Each row is shifted at random along 5 fixed directions that mean nothing.
Known rows, with every step that occurs:
veve, biga, pagum, daroko, vovib, kobup, bakit, zumus, dilor: -108,25,224,112,38,-48,-421,78,64,163,-46,1,-17,17,83,-24,-453,324,134,-15,-89,246,76,-207,-191,-241,-34,-128,-210,-438,198,19,-254,-208,229,-179,-46,-68,487,156,-202,200,-33,214,-213,-26,-361,297,-12,303,59,-342,-220,108,432,62,-54,262,37
veve, dilor, lomub, motede, pagum, daroko, vovib, kobup: 139,-141,292,332,17,-363,46,-57,72,43,-73,-26,-54,-130,109,151,119,250,99,-270,-308,132,283,-121,61,78,86,122,-111,-276,288,-8,-68,-165,183,106,-139,374,-158,381,186,372,-217,-290,-160,-60,84,68,53,-472,-354,51,449,-92,78,4,-388,33,-207
daroko, dilor, veve, kobup, bakit, zumus: 128,-202,-378,-87,150,94,-41,86,217,-28,-87,-219,70,-139,106,-193,280,131,138,-75,71,31,-116,-318,11,-309,-168,162,-190,224,150,271,-15,137,-117,-264,2,114,191,83,217,188,39,-363,122,222,21,-58,-89,-315,-135,115,437,28,-58,110,-224,-15,-209
geser, daroko, vovib, veve, dilor: 127,-170,-436,120,88,-608,-112,9,112,123,-10,-191,230,-360,10,-370,323,41,406,497,218,252,30,60,-53,200,-426,101,-79,416,-513,-59,305,84,-103,-57,203,-166,-98,-108,73,-163,262,4,384,43,72,99,-149,-35,42,-425,-206,16,243,-193,60,-52,-202
biga, pagum, bakit, zumus, veve, kobup, daroko, dilor: 373,-87,-107,118,289,433,175,143,127,-4,-276,-305,-116,-125,68,-352,68,-87,166,423,63,-276,-141,-276,-40,163,-313,131,-43,-192,280,113,295,201,36,273,-191,-104,-247,-82,-227,-224,344,122,59,152,143,-1,79,-594,-81,89,7,-19,-51,103,83,-123,154
lomub, motede, zumus, bakit: 239,-58,-349,-109,237,-27,120,31,-88,156,55,-217,26,-229,-190,42,-47,136,-33,-39,-35,-26,-88,29,-178,80,-46,0,-114,207,166,119,-25,17,259,147,82,32,343,41,-88,240,-190,-198,183,33,-82,32,-173,13,-108,-293,174,-44,389,-72,-45,-43,145
bakit, zumus, veve, dilor: -17,-62,-255,277,47,88,-18,101,-11,24,-25,-182,83,-22,-16,31,162,139,70,-149,136,1,-158,-50,-137,-49,-156,78,-178,-113,-157,29,6,214,-314,-391,-40,-92,424,86,-86,145,-63,-71,77,-32,-233,53,-293,-49,-95,-178,-85,2,152,47,-29,45,153
geser, daroko, vovib, kobup, dilor, lomub, veve, biga, pagum, fudaro: 33,-108,-12,0,195,-295,-331,147,63,-5,61,70,250,-112,-33,-275,-242,5,362,154,-102,269,120,-55,40,22,-145,-45,128,-119,-175,112,51,-214,280,209,181,64,-107,10,96,-225,-16,66,-301,8,61,110,72,146,50,-330,136,99,360,-41,-330,168,-80
lomub, veve, biga, pagum, zumus: 122,-10,-131,232,380,-59,120,251,-189,371,46,-89,180,-161,-488,-168,-116,-27,107,23,-41,35,-56,-26,-98,-97,-243,-1,27,40,66,238,-3,124,192,299,289,46,160,-173,-166,-277,171,358,114,14,-8,110,151,63,58,-241,50,29,299,-22,76,-7,166
dilor, veve, kobup, pagum, bakit: -409,246,-534,260,80,255,-7,165,-236,675,221,230,231,-177,507,-377,-364,-283,-308,454,400,172,-288,271,-211,-256,-194,-88,276,492,-688,-156,-29,572,43,-389,553,-284,104,-636,-200,-686,315,608,301,79,-280,-30,-20,143,530,-279,-379,231,-186,-205,342,125,28
zumus, bakit, lomub, geser: 569,-137,-230,-798,210,50,158,103,-93,-191,-83,-220,0,-400,-195,-2,-222,-30,276,-48,70,-189,-175,83,-238,152,163,-182,-110,30,590,-151,19,-136,667,507,170,-117,182,-181,124,27,-551,215,45,65,-117,-19,4,-220,140,-211,100,-35,362,-105,38,108,366
motede, daroko, dilor, lomub, veve, biga, pagum, zumus: 39,-136,203,534,153,-588,-7,120,242,154,-212,-35,-115,-101,-723,211,50,268,113,-186,-469,221,149,-140,29,-234,-8,-42,-57,-450,425,252,-275,-61,215,115,71,261,34,133,148,359,-312,60,-399,-31,500,161,225,-20,-460,92,432,-14,418,37,-181,91,54
biga, veve, kobup, dilor, lomub, motede, fudaro: 78,-105,-740,206,358,9,112,100,59,65,171,-96,145,-204,335,-315,61,-94,93,-44,-136,-4,-357,-221,-97,140,-287,159,86,127,-358,79,169,326,236,251,75,18,-268,14,275,-65,-80,-426,34,76,162,-170,-135,-424,-217,-113,279,95,144,-58,-302,-66,-59
kobup, daroko, dilor, veve, biga, pagum, motede, zumus, bakit: 83,33,-155,-137,268,-93,-18,38,48,163,-41,-101,-116,1,7,-111,-8,110,47,293,-39,216,101,-58,8,112,-293,100,-29,-8,158,317,-167,284,-17,115,-91,45,-4,37,-206,-45,183,-333,-49,138,309,117,31,121,-122,-127,41,167,70,-29,-45,-145,62
bakit, veve, dilor, lomub: 0,-25,-111,-25,-18,66,255,46,-147,-69,238,-5,124,101,161,-80,134,-268,-269,-300,128,11,-175,44,-83,213,-89,38,50,189,-207,-38,95,239,-107,-39,153,-52,-96,-146,157,-305,-14,-213,146,64,-126,-207,-129,-65,234,95,23,26,-232,54,35,-117,81
zumus, bakit, lomub, motede, pagum, daroko, vovib, kobup, dilor: -133,232,262,-281,-219,365,185,-196,-167,-34,-5,78,-66,91,77,-104,12,237,-166,75,110,120,142,51,-50,297,61,19,-105,-48,17,-63,102,-298,-1,11,-426,-104,-215,123,-339,25,-92,33,71,-151,-313,-58,-115,82,-19,-150,97,-27,5,17,150,-8,-70
bakit, veve, dilor, lomub, geser, daroko, vovib, kobup, pagum, fudaro: 98,-9,589,-356,-433,100,51,-78,42,-653,129,202,122,369,324,105,-43,-409,17,128,107,-150,175,222,265,141,426,-251,209,-88,228,-268,274,-486,-91,318,-99,68,-447,-33,116,-210,236,238,-312,53,-21,-204,213,-53,371,479,-143,-176,-563,92,-37,16,-75
dilor, veve, kobup, pagum: -266,-47,-366,212,-79,186,-308,23,-138,77,55,160,-10,234,221,209,-161,-57,-141,-445,-19,-43,-57,50,130,-419,144,25,31,118,-88,3,-144,186,-166,-385,146,69,475,161,15,228,-66,98,-30,55,-163,-78,-78,74,63,56,-9,-7,-136,69,-317,52,-262
kobup, dilor, veve, biga, pagum, bakit, zumus, motede, daroko, vovib, fudaro: 257,-158,77,-375,378,85,-529,130,-169,13,-117,-69,70,53,-113,118,-387,134,248,-446,-344,-227,89,-43,-127,-62,192,9,-32,-471,876,200,-76,-24,414,159,5,413,-35,276,235,254,-380,-127,-590,-96,218,105,145,-2,-243,-195,175,22,567,104,-714,65,221
zumus, pagum, daroko, vovib: -203,-41,35,132,175,-143,-178,30,-230,272,-31,76,167,250,-386,35,-351,43,-118,-409,2,216,179,59,-168,-53,96,28,-1,-118,86,148,-183,19,249,60,181,138,364,86,-196,-6,-359,173,-218,-96,-88,-14,-133,237,90,-553,-187,84,356,8,-321,142,61
dilor, veve, biga, pagum, zumus, bakit: 51,28,-429,84,6,-169,-329,-176,108,-42,-305,-26,-418,-213,272,298,-113,193,221,204,-53,-246,3,165,113,-301,50,-146,-246,-24,240,-6,-402,-227,-296,-142,-170,-184,620,90,-350,587,41,101,79,-316,237,328,61,489,-80,339,-143,-30,6,-63,374,34,8
dilor, veve, biga, pagum, bakit, zumus, motede, daroko: -270,271,152,63,-6,181,-298,-89,-209,254,-12,290,-206,434,-3,409,-244,31,-343,-499,-103,-108,99,4,-75,-275,264,-36,73,-232,181,190,-297,40,-300,-371,-21,122,239,71,-307,88,-145,151,-196,-265,-248,19,86,476,-138,85,-255,35,-13,109,38,64,248
pagum, bakit, zumus, dilor, veve, biga: 16,25,-2,-85,-95,221,5,-258,-51,-187,-258,-45,-160,29,99,113,65,74,-43,60,179,-207,-188,97,93,-138,22,93,-174,272,40,103,-143,27,-503,-214,-199,-120,296,48,-123,100,296,-189,242,-128,-126,26,-107,224,-35,186,-128,-109,-271,130,304,-122,140
biga, pagum, daroko, dilor: 28,95,-139,194,-40,-59,97,-146,-7,66,-226,196,-163,68,101,39,-160,-253,98,436,8,-4,173,-34,11,135,-33,-93,-31,205,117,-81,126,-286,-9,406,-37,-336,-290,-54,-380,-187,150,72,79,-84,119,-58,75,177,215,261,-248,-47,-146,40,635,-70,62
motede, pagum, daroko, vovib, kobup, dilor, veve: -31,-178,128,89,268,-156,-107,-138,-139,-35,-364,-152,75,-82,-175,-79,-36,217,141,-68,-190,135,73,-124,42,19,-66,186,-94,66,127,338,128,63,68,176,-118,250,-66,207,195,93,-179,-220,-59,8,29,-63,-167,-202,-256,-97,634,53,184,9,-631,-43,-262
zumus, kobup, dilor, lomub: -390,-15,-240,223,-362,189,-335,-284,102,-241,-60,146,-262,126,537,370,-20,119,-144,-68,-12,60,-38,69,66,-105,198,27,-143,27,-495,-209,-205,-194,-432,-604,-295,-238,435,328,-61,532,-202,-230,-6,-228,-115,73,-368,393,-24,242,-179,-52,-143,6,211,79,-220
daroko, vovib, kobup, bakit, veve, biga: -120,24,47,-32,22,151,4,25,-50,49,130,-44,237,213,-30,-254,2,107,-159,-271,173,338,102,-34,21,-166,-86,6,-55,259,-81,154,128,-101,-57,-200,76,95,275,85,-9,-130,139,-265,180,-4,-567,-153,-219,77,216,-267,-68,1,47,109,-212,-19,-249
kobup, dilor, lomub, veve, biga, pagum: 247,-97,-657,71,82,-270,-59,229,-25,191,7,-28,28,-592,-46,-12,-155,-37,417,330,3,14,-244,45,-52,-44,-199,-169,18,-50,-66,-200,-88,79,493,329,255,-317,24,-216,135,-117,-124,7,-66,131,172,140,130,46,186,-73,56,77,370,-152,369,101,236
bakit, veve, dilor, lomub, motede, zumus, pagum, daroko, vovib, kobup: -378,275,516,475,39,-101,62,83,174,294,345,68,319,230,-191,-174,186,143,-495,-355,93,169,292,-108,-153,260,-81,102,128,-259,-311,83,-54,178,-123,-255,39,250,-164,-23,-140,-241,11,-290,9,-38,-159,81,-109,4,-109,-143,278,140,-73,-36,-327,41,-70
biga, veve, dilor, lomub, geser, daroko: 188,-163,65,-102,305,-377,61,158,-4,112,111,-9,128,-112,209,-119,-26,-329,171,-64,-22,-59,-156,-38,-120,114,-120,3,179,-31,-290,-22,128,238,267,371,387,32,-195,-243,386,-348,-155,280,-74,188,118,5,106,-223,18,-195,-192,93,88,-151,-256,31,164
dilor, veve, biga, pagum, bakit, lomub, geser: 199,78,63,-134,487,-277,-42,36,244,120,-192,-203,91,-468,-36,-398,152,215,111,-32,183,7,-9,-143,-149,-86,-425,193,2,233,57,225,-172,164,-94,-171,101,-92,-98,-316,-154,-214,-52,-51,276,-99,160,227,62,-223,-268,-193,332,172,82,-239,30,60,30
kobup, dilor, lomub, geser, daroko: 225,-122,124,-465,-195,-42,97,-217,-124,-431,52,28,-61,-42,189,166,31,-304,39,221,110,-249,-123,119,154,110,137,-8,92,354,-236,-76,206,-110,-40,342,-48,-124,-196,-74,298,-182,113,15,29,174,29,-129,11,37,88,148,-125,-147,-240,-85,327,-120,18
zumus, kobup, pagum, bakit, lomub, geser, daroko, dilor, veve, biga: -29,2,661,-293,122,73,-160,9,337,-168,-106,-13,75,102,-222,-192,164,171,40,-82,237,37,222,-62,112,-190,-49,180,73,26,36,39,-54,237,-188,-268,-38,169,66,-20,-140,123,94,92,-8,180,137,112,117,-90,-136,-60,-18,-29,-147,-44,-203,79,-118
dilor, veve, kobup, daroko, vovib: 201,-270,-654,185,70,-160,-283,-101,72,-179,-257,-223,-126,-168,169,85,135,66,349,-145,-70,-135,-92,-102,196,-262,-49,110,-148,88,93,96,-1,3,5,67,-132,53,219,359,264,362,-79,-423,-17,109,226,-52,-42,-317,-174,30,155,-19,47,-78,-381,-76,-307
kobup, pagum, zumus, dilor, veve, biga: -154,-120,19,87,131,113,-94,51,-216,11,-51,-54,114,110,-309,-19,-169,59,-115,-141,70,47,-86,145,34,-192,-126,113,-52,45,34,218,-222,392,-138,-113,85,107,498,16,-37,72,255,273,-1,165,48,106,-19,265,32,-151,-115,27,56,84,-262,-95,59
geser, daroko, dilor, veve, biga, pagum, fudaro: -200,24,-245,213,259,-518,-599,-7,255,107,-152,193,28,19,-193,-171,-59,91,387,100,-11,297,257,-110,43,-241,-279,39,-5,179,-178,180,-196,-58,-282,-266,201,-101,228,88,-183,155,-52,-240,-118,-107,290,91,-35,502,-152,-176,-109,124,218,-61,-2,158,-114
veve, dilor, lomub, motede, pagum: -274,-39,376,316,-226,-155,34,-201,-16,-164,88,82,-160,409,62,348,533,344,-369,-830,-226,240,240,-73,178,-18,5,371,-124,4,-144,200,-279,-74,-718,-751,-364,335,129,508,6,635,-159,-536,-2,-211,-71,-59,-204,-113,-606,80,335,-150,-230,149,-330,-123,-452
lomub, veve, biga, pagum, bakit: -55,180,-37,52,-210,87,104,70,-226,245,-36,329,-140,141,44,304,-337,-260,15,172,-80,-69,-13,320,68,-181,333,-302,148,46,131,-275,-2,-314,172,208,247,-191,140,-134,-327,-138,0,413,-67,-195,-221,-65,229,335,407,85,-445,-124,-12,57,560,87,220
daroko, dilor, lomub, veve, kobup, pagum, bakit: -335,-24,172,288,-388,113,67,224,167,230,-51,348,-22,172,224,109,-151,-87,-200,-16,-148,162,70,137,76,-338,396,-217,164,-222,74,-327,-181,-37,241,-308,273,52,123,2,6,120,-203,395,-367,4,67,-135,181,-97,197,128,-67,-46,-132,126,-23,233,-114
bakit, veve, dilor, lomub, motede, pagum, zumus, kobup, daroko, vovib, fudaro: -341,42,704,304,72,316,-225,175,-94,52,338,-59,185,315,-191,-57,160,255,-229,-627,-250,-56,181,-178,-130,125,22,128,6,-538,25,-33,-23,188,-63,-436,-173,467,13,384,222,406,-180,-203,-272,-99,87,-29,-64,-145,-245,-165,95,62,91,-23,-704,56,-206
motede, pagum, bakit, zumus, dilor: 235,-167,279,-388,295,224,258,-32,-320,-71,-238,-336,-5,-98,-498,-175,-110,118,-120,-8,-45,-5,-288,-118,-248,260,-148,197,-172,100,388,290,50,173,76,57,-112,85,10,-136,8,-44,-18,136,209,-15,-134,-90,-162,-246,-181,-269,274,-48,238,177,-156,-102,228
motede, daroko, dilor, lomub, veve: 308,-109,-291,167,-396,-300,411,-344,234,-456,-470,-26,-353,-215,-256,478,436,-49,253,435,-116,-111,5,72,335,68,200,-117,-132,240,259,-86,196,-416,-136,473,-307,-189,-489,38,181,307,-29,-414,96,-44,346,-153,72,-180,-151,705,286,-303,-264,53,589,-220,31
biga, veve, dilor, lomub: 21,-213,-197,233,66,-112,172,-162,50,-163,-158,-50,-153,150,643,69,288,-151,-73,-271,-101,9,-70,-38,103,124,-187,226,-92,49,-157,154,23,-62,-422,-74,-184,8,-113,146,87,121,-7,-229,57,-132,161,-26,-133,-212,-192,212,71,-20,-270,123,-242,-209,-148
veve, dilor, lomub, geser, daroko: 63,-97,65,52,386,-588,-114,166,116,233,270,-122,321,-375,19,-383,164,66,61,-12,218,332,-107,-60,-275,42,-467,180,104,291,-721,117,-71,572,25,-258,469,22,50,-350,306,-396,-25,70,193,229,-75,176,-116,-154,-153,-630,-3,168,230,-347,-114,117,-42
vovib, veve, kobup, dilor, lomub, motede: 185,-131,-471,124,69,250,127,121,-76,167,252,-28,193,-272,186,-232,212,-96,35,-46,2,-149,-127,-18,28,204,-130,189,81,289,-280,-46,299,227,194,249,228,64,-186,90,346,-234,122,-115,219,202,-64,-93,-86,-391,-2,-4,262,-68,-59,0,-138,-127,-72
motede, pagum, bakit, zumus, veve, kobup: -200,125,-37,113,57,461,56,152,-237,395,-11,-19,-84,-1,-272,42,-332,75,-98,-52,-89,-90,-264,103,-206,-232,188,-99,5,-256,99,-143,-34,245,155,-355,144,74,389,-151,-65,34,-229,394,11,-164,-393,-122,-113,-120,25,-185,-107,19,214,99,-2,223,221
motede, daroko, vovib, veve: -101,-1,-422,345,69,-397,58,-55,-221,339,-18,-31,232,-134,-438,-75,-77,9,49,205,-2,349,-11,136,-169,60,-90,-70,42,349,-250,65,225,-31,209,115,301,-101,-139,-184,132,-271,-131,166,191,-110,-127,-109,-212,113,88,-398,-112,77,382,-146,-24,4,-14
motede, pagum, zumus, bakit, veve, kobup, daroko, vovib, fudaro: 7,181,-35,-272,-12,740,95,-68,-353,-66,110,-116,-83,82,-69,-205,-118,-75,18,330,78,-298,-180,304,-15,168,-5,-162,-51,47,242,-144,294,44,23,176,-193,24,-154,-201,2,-139,343,169,230,-137,-228,-191,25,-9,258,-11,-217,-71,-146,-6,181,-143,-88
bakit, veve, kobup, dilor, lomub, geser: -12,107,-173,86,-397,269,-23,-216,330,-413,-80,8,-192,-179,244,53,420,48,26,75,204,-271,-243,88,196,-57,73,-31,-70,204,-333,-250,61,-84,-482,-174,-266,-330,-118,24,157,48,151,-357,207,-27,-54,-97,-121,-95,-77,579,122,-158,-505,-60,543,-38,-191

Rows:
75,49,668,-434,-32,-121,40,117,60,-130,120,58,48,77,-137,-12,72,-216,-214,-113,175,-215,-71,193,-91,236,185,-60,227,-110,-75,-187,35,270,40,62,274,70,-48,-359,84,-264,-120,325,-103,93,4,-21,122,-21,144,-39,-181,-63,-176,-74,66,89,275  zumus, pagum, bakit, veve, dilor, lomub, geser, daroko
-38,167,187,258,43,-492,-33,28,213,313,79,218,-53,-79,-344,65,-86,167,-21,29,-133,484,236,-60,-61,-59,-13,-21,82,-101,-5,80,-346,23,92,21,144,13,-335,-36,45,-204,-127,-82,-240,-68,246,151,109,55,-274,-28,-100,87,93,-115,294,131,98  veve, biga, pagum, motede, daroko, dilor, lomub, geser
84,393,-432,179,221,123,131,-22,95,292,198,-195,35,-308,-275,-369,263,217,-97,280,421,-27,-135,-19,-131,181,-587,31,-75,413,-349,104,5,199,-345,-61,-103,-393,-33,-361,-588,-241,515,-395,666,-70,-178,156,-128,298,-6,-89,-73,63,14,-174,706,-161,106  lomub, motede, zumus, bakit, veve, biga, pagum
-191,4,435,10,-229,50,-115,-17,171,-250,18,-30,41,290,44,51,108,372,-109,-343,-50,200,194,-318,110,-144,30,45,-156,-264,-40,175,-276,-391,-312,-494,-329,83,175,199,-123,244,139,-191,-12,-178,-359,199,-64,139,-128,16,67,35,-36,219,-290,33,-315  daroko, vovib, kobup, bakit, zumus, dilor, lomub, veve, biga, pagum
-33,115,71,-541,-207,-140,-132,-156,75,-324,25,75,183,-70,90,-128,37,-163,151,320,282,-128,132,-85,71,113,147,-90,88,314,-359,-161,253,-348,-29,63,-39,-241,-344,-70,190,-349,-19,-3,150,26,-117,-65,-44,124,139,64,-51,64,-121,-168,76,32,-169  bakit, lomub, geser, daroko, vovib, kobup, dilor, veve
-364,238,193,85,-127,15,185,99,-206,371,394,290,27,325,-99,270,-263,-134,-403,-251,-243,183,124,56,6,-98,199,-94,211,-129,-124,51,-250,-26,51,-145,163,150,-36,-21,-113,-248,-29,-21,-150,-149,-66,-32,94,356,129,-62,-89,130,-43,81,105,48,121  dilor, lomub, veve, biga, pagum, motede, zumus
-293,313,184,-491,-359,450,415,-130,-468,-150,154,220,-63,333,-501,250,-35,-274,-364,-30,29,-322,31,86,7,286,369,-68,63,100,69,-196,32,-214,-97,79,-183,-106,-262,-81,-104,-107,-24,202,214,-119,-54,-256,84,346,216,377,-204,-16,-321,152,347,-178,253  bakit, lomub, motede, pagum, zumus, dilor, veve
-157,-1,98,270,-114,-93,-185,56,135,67,83,-37,-159,115,-71,355,-122,218,30,-156,-349,130,169,-140,103,-152,171,-42,6,-621,76,-17,-304,-141,153,-105,-278,194,112,397,-80,420,-145,-298,-376,-77,313,185,105,86,-126,-25,-53,110,189,-33,-235,110,-50  dilor, lomub, veve, biga, pagum, motede, zumus, kobup, daroko, vovib
-150,95,117,-220,-53,-161,-192,13,272,48,-9,-37,136,-220,179,-375,67,70,-19,157,336,-7,-29,-5,-16,-296,-95,13,125,150,-309,-130,-87,127,-88,-477,55,-124,-127,-301,-83,-157,94,350,88,50,204,83,138,-126,5,-244,-112,151,-104,-268,-3,194,-238  dilor, veve, kobup, pagum, bakit, lomub, geser, daroko, vovib
-45,58,470,311,242,118,9,105,253,150,178,-111,129,152,-257,-290,272,374,-330,-476,-27,192,233,-330,-49,72,-282,158,-25,-147,4,344,-57,322,-17,-181,-9,321,256,291,93,100,-11,-648,16,179,-264,-57,-188,-156,-406,-260,450,57,118,41,-545,-68,-145  vovib, kobup, daroko, dilor, lomub, motede, zumus, bakit, veve, biga
-190,113,-59,-70,-66,231,154,171,187,64,71,-57,-26,104,-315,-133,211,196,-41,13,-25,252,-76,17,-124,6,-101,-53,-18,-221,-38,-11,23,175,148,-289,-17,-15,159,-44,-37,67,-279,-71,-7,186,-215,-90,-52,-71,-96,-336,260,79,245,-3,-123,60,-72  motede, zumus, bakit, lomub, veve, kobup, daroko, dilor
212,30,493,-532,378,-145,-284,90,136,-45,-32,-33,86,-220,84,-306,-133,-4,127,52,28,-130,42,-157,-60,63,-142,97,148,17,10,112,135,97,176,98,188,45,-106,-140,100,-320,-55,265,-21,131,-61,188,140,-117,-148,-202,293,71,168,-134,-251,102,31  vovib, kobup, dilor, veve, biga, pagum, bakit, lomub, geser, daroko
-151,-116,491,15,-147,-457,-177,87,207,-214,81,16,-87,182,-253,579,-56,44,69,-340,-375,-86,77,195,23,-202,439,-154,97,-526,-4,-241,-139,65,126,-292,175,312,487,152,398,522,-566,-5,-453,62,43,69,-37,86,-233,-76,-58,-34,292,-63,-447,212,71  motede, zumus, veve, dilor, lomub, geser, daroko
-176,52,202,-293,-208,198,32,-68,125,-165,158,-14,24,206,270,-190,52,-114,-37,69,202,-88,-222,-143,6,-97,27,-26,43,-58,-518,-56,-28,-91,-181,-156,-158,-134,-220,-241,152,-248,275,218,75,63,-126,12,44,51,110,-16,-544,119,-271,13,18,23,-111  biga, veve, kobup, bakit, zumus, dilor, lomub, geser, daroko, vovib
1,-213,330,-209,-97,217,102,228,-171,-140,135,-68,-23,223,232,116,-188,-92,-396,-445,-121,-130,-183,172,-112,2,231,-154,-27,-516,481,-53,-211,225,184,-89,46,200,465,7,21,301,-231,533,-435,117,173,-24,85,51,211,92,62,1,-17,152,-390,63,204  kobup, pagum, zumus, bakit, veve, dilor, lomub
-129,-20,167,-89,57,342,-72,160,-42,45,110,70,-61,187,324,-162,-246,-211,-404,-410,-209,-137,-250,-65,-117,88,109,16,150,-221,34,-46,-2,143,163,-121,116,12,-45,-24,35,-176,-208,174,-254,-9,58,-125,5,-85,120,132,162,69,-47,145,-250,68,7  biga, pagum, bakit, veve, kobup, dilor, lomub
-194,95,-198,-19,-92,-306,49,36,194,132,-15,40,67,-128,-285,9,328,203,-133,-104,32,292,63,-243,-137,-130,-92,18,-35,165,-97,70,-31,23,56,-336,34,-129,-87,-5,96,255,-481,-275,-54,154,169,-111,-83,66,-167,-130,246,130,230,-120,57,66,69  kobup, bakit, lomub, motede, daroko, dilor, veve
182,-186,-501,275,-48,-90,-281,196,9,133,27,-226,104,-349,159,8,-2,89,507,377,59,-12,-135,-82,-207,19,-59,-144,-157,-336,12,-296,150,-16,319,19,51,-170,270,166,164,219,-107,173,-57,115,-30,127,-75,-159,164,-179,-207,53,368,-153,-50,181,95  bakit, zumus, kobup, daroko, vovib, veve, dilor
33,-150,-217,404,254,-792,-267,171,196,372,-109,-185,117,-282,-231,-169,156,380,190,8,-293,576,112,-142,-234,221,-304,154,-112,-228,-43,191,-26,102,75,-161,109,51,-213,172,-9,108,-256,77,-162,-123,416,285,-126,-153,-380,-457,186,144,600,-123,-420,109,-57  biga, pagum, motede, daroko, vovib, veve, dilor
-194,-29,366,486,-18,348,259,-127,190,-114,-232,-5,64,163,-1,-117,365,141,-175,29,186,104,147,-136,167,28,-211,240,-8,134,-313,196,98,264,-449,-26,-268,36,-205,-18,-349,13,374,-89,183,95,70,15,-70,-166,-29,181,188,-63,-475,60,29,-132,-188  zumus, kobup, pagum, daroko, dilor, lomub, veve
-46,78,-8,55,-82,-68,65,-9,3,146,210,-30,273,-340,121,-488,-148,-130,-180,780,420,-28,105,-183,-88,299,-283,-23,62,250,-626,-147,91,28,90,110,24,-287,-337,-298,-143,-480,698,473,387,117,101,209,52,119,252,-155,-483,104,-82,-180,372,-72,12  geser, daroko, vovib, kobup, pagum, zumus, dilor, lomub, motede
117,-120,413,222,403,0,287,-5,-129,162,34,71,154,293,-147,-259,23,-136,-77,-295,-175,111,327,-103,98,206,-268,288,117,145,230,392,173,170,49,488,175,376,-362,15,-2,-430,266,-101,64,52,41,-84,88,-203,-47,-33,247,14,-178,200,-351,-236,-104  vovib, veve, biga, pagum, daroko, dilor, lomub
